Below are the code and all the weights of a small trained network. Each question names an input and a target symbol and asks about switching units off, where a switched-off unit gives its printed mean instead of its output.

import numpy as np


def w(rows, s, z=0):
    codes = np.array(rows[::2]) - 128.0
    scale = np.full(codes.shape[1], s)
    scale[-1] = z or s
    return codes * scale


def f(y):
    return np.maximum(y, 0)


def softmax(a):
    e = np.exp(a - a.max(-1, keepdims=True))
    return e / e.sum(-1, keepdims=True)


def log_softmax(a):
    a = a - a.max(-1, keepdims=True)
    return a - np.log(np.exp(a).sum(-1, keepdims=True))


def net(x, mask):
    ids = ['αγδελμξω'.index(c) for c in x.split()]
    T = len(ids)
    res = E[ids] + P[:T]
    r = res
    for j in range(3):
        rows = slice(3 * j, 3 * j + 3)
        q, k, v = (r @ M[0][rows].T for M in (Q, K, V))
        z = softmax(np.where(np.tri(T) > 0, q @ k.T / 3**0.5, -1e9)) @ v
        o = O[0][rows]
        res = res + np.where(mask[j], z, o[:, -1]) @ o[:, :-1]
    y = f(res @ A[0][:, :-1].T + A[0][:, -1])
    res = res + np.where(mask[3:19], y, B[0][:, -1]) @ B[0][:, :-1]
    return log_softmax(res[-1] @ U[:, :-1].T + U[:, -1])


Q, K, V, O, A, B = {}, {}, {}, {}, {}, {}
E = w([
[69,71,141,220,2,121],'α',
[136,21,143,198,222,70],'γ',
[95,220,52,185,123,50],'δ',
[44,214,105,209,209,237],'ε',
[39,212,174,53,71,144],'λ',
[116,53,229,77,156,229],'μ',
[234,139,197,107,98,41],'ξ',
[70,103,62,9,219,84],'ω',
],0.0044)
P = w([
[238,82,30,86,49,224],'0',
[174,104,97,126,62,148],'1',
[117,106,144,146,92,108],'2',
[76,129,174,149,137,76],'3',
[18,160,223,161,182,56],'4',
[2,207,251,144,229,62],'5',
],0.0029)
Q[0] = w([
[73,26,155,101,177,234],'head 0',
[12,146,123,144,90,135],'head 0',
[68,86,161,222,151,48],'head 0',
[152,120,103,81,233,55],'head 1',
[109,155,95,1,178,129],'head 1',
[100,202,233,157,119,4],'head 1',
[159,44,10,171,79,200],'head 2',
[14,167,44,139,230,237],'head 2',
[240,177,61,50,209,163],'head 2',
],0.02)
K[0] = w([
[182,80,200,79,179,186],'head 0',
[153,201,151,103,133,116],'head 0',
[99,165,158,158,202,79],'head 0',
[116,123,118,95,238,90],'head 1',
[123,196,156,61,202,108],'head 1',
[51,115,153,165,117,64],'head 1',
[124,116,63,144,110,226],'head 2',
[5,180,127,148,221,194],'head 2',
[199,200,132,73,220,148],'head 2',
],0.027)
V[0] = w([
[136,179,164,171,254,135],'head 0',
[93,54,126,177,142,224],'head 0',
[76,86,223,30,127,149],'head 0',
[6,143,147,135,158,131],'head 1',
[130,93,93,96,151,111],'head 1',
[67,92,113,95,162,109],'head 1',
[58,125,205,131,143,47],'head 2',
[211,88,31,102,103,164],'head 2',
[120,144,128,115,118,141],'head 2',
],0.0086)
O[0] = w([
[141,80,116,250,175,67,121],'head 0',
[120,33,74,119,153,220,169],'head 0',
[146,114,253,123,173,201,88],'head 0',
[20,90,105,72,102,120,200],'head 1',
[160,137,106,114,190,140,105],'head 1',
[93,113,97,68,173,122,149],'head 1',
[216,102,80,97,62,166,229],'head 2',
[44,105,188,131,176,69,2],'head 2',
[133,141,107,140,115,125,128],'head 2',
],0.0062,0.00093)
A[0] = w([
[91,163,179,205,142,117,111],'neuron 0',
[255,127,107,117,102,131,131],'neuron 1',
[147,64,118,159,147,97,104],'neuron 2',
[114,131,113,96,160,112,100],'neuron 3',
[131,90,96,135,88,137,11],'neuron 4',
[98,136,147,90,160,87,176],'neuron 5',
[130,152,127,107,57,133,226],'neuron 6',
[129,115,89,60,173,112,121],'neuron 7',
[128,119,199,137,124,143,52],'neuron 8',
[115,149,90,144,116,171,225],'neuron 9',
[142,85,180,132,139,159,63],'neuron 10',
[102,128,140,102,148,107,189],'neuron 11',
[132,67,131,171,158,88,94],'neuron 12',
[120,173,101,163,155,204,186],'neuron 13',
[97,176,97,153,121,57,4],'neuron 14',
[109,117,101,120,99,145,94],'neuron 15',
],0.016,0.0015)
B[0] = w([
[140,51,54,173,117,70,213],'neuron 0',
[114,46,126,110,21,19,194],'neuron 1',
[159,144,224,131,166,101,174],'neuron 2',
[172,112,87,153,94,153,166],'neuron 3',
[115,162,154,106,115,198,158],'neuron 4',
[112,166,129,165,115,216,198],'neuron 5',
[149,170,183,61,74,179,254],'neuron 6',
[213,89,77,201,90,140,190],'neuron 7',
[116,50,104,76,128,185,185],'neuron 8',
[62,201,140,154,124,131,221],'neuron 9',
[117,83,93,64,218,139,187],'neuron 10',
[121,146,124,149,121,189,182],'neuron 11',
[178,149,211,178,187,106,182],'neuron 12',
[6,128,124,172,132,66,224],'neuron 13',
[189,191,58,48,196,70,217],'neuron 14',
[127,181,142,108,129,154,172],'neuron 15',
],0.018,0.0033)
U = w([
[135,115,133,136,138,120,5],'α',
[202,141,235,204,216,87,159],'γ',
[188,215,39,63,199,59,95],'δ',
[10,140,93,228,132,68,160],'ε',
[99,252,243,75,78,245,176],'λ',
[107,27,99,54,204,160,132],'μ',
[159,36,133,98,16,20,132],'ξ',
[203,81,31,226,85,202,134],'ω',
],0.0028,0.0025)

Each question gives the input, a string of symbols that net reads in full, and the target symbol t.
The units are the heads (3 rows each of Q, K, V and O) and the neurons (one row each of A and B). Each row of codes is followed by its name. A weight is (code - 128) times the scale printed after its matrix; where a second scale follows, it is the last column's (O, A, B and U).
mask holds one flag per unit, heads first, then neurons. A switched-off unit (its flag False) gives its mean, the last column of its rows in O or B, instead of its output. The means were averaged over made-up inputs and are rounded, as every weight is.
A unit's drop is (log p(t) with every unit on - log p(t) with that unit switched off) / (log p(t) with every unit on - log p(t) with every unit switched off).
The circuit of an input: a set's keep is (log p(t) with only the set's units on - log p(t) with every unit switched off) / (log p(t) with every unit on - log p(t) with every unit switched off). Starting from the 12 units with the biggest drops (on a tie, the unit counted first), units are removed one at a time, each time the one whose removal leaves the highest keep (on an exact tie, the one counted first), for as long as the keep stays at least 0.8.
units of the circuit, in order: the units of the circuit, biggest drop first
unit that matters most: the unit with the biggest drop
which heads matter: for each layer, one digit per head in row order, 1 if its drop is at least 0.15 and else 0, layers parted by /
drop when u is switched off: that unit's drop, to one decimal
input ω γ ξ, target ξ: units of the circuit, in order -> [neuron 1; head 1]
input ξ α α ξ, target λ: which heads matter -> 101
input α δ μ, target μ: which heads matter -> 100
input γ α δ ξ, target ξ: which heads matter -> 001
input α ε ε α, target γ: units of the circuit, in order -> [head 0; neuron 12; neuron 2; head 2]
input ω ε α δ, target δ: which heads matter -> 100
input δ α α ε ε λ, target λ: unit that matters most -> head 2
input μ γ γ μ ε, target ε: which heads matter -> 000
input α δ μ α δ α, target δ: units of the circuit, in order -> [head 0; neuron 14]
input γ δ ω, target ω: units of the circuit, in order -> [neuron 7; head 1; neuron 3; neuron 5]
input ξ δ α, target λ: which heads matter -> 000
input α ε α, target γ: which heads matter -> 101
input μ δ λ, target λ: which heads matter -> 000
input ε μ α ω γ, target γ: units of the circuit, in order -> [neuron 12; head 0]
input ξ α γ ξ γ, target γ: unit that matters most -> neuron 12
input ω α α, target λ: which heads matter -> 100
input ε μ ω, target ω: which heads matter -> 010
input α ξ ξ γ α μ, target μ: which heads matter -> 100
input α δ α ω μ ε, target ε: drop when neuron 7 is switched off -> 0.0
input λ δ δ λ δ, target δ: drop when neuron 14 is switched off -> 0.8
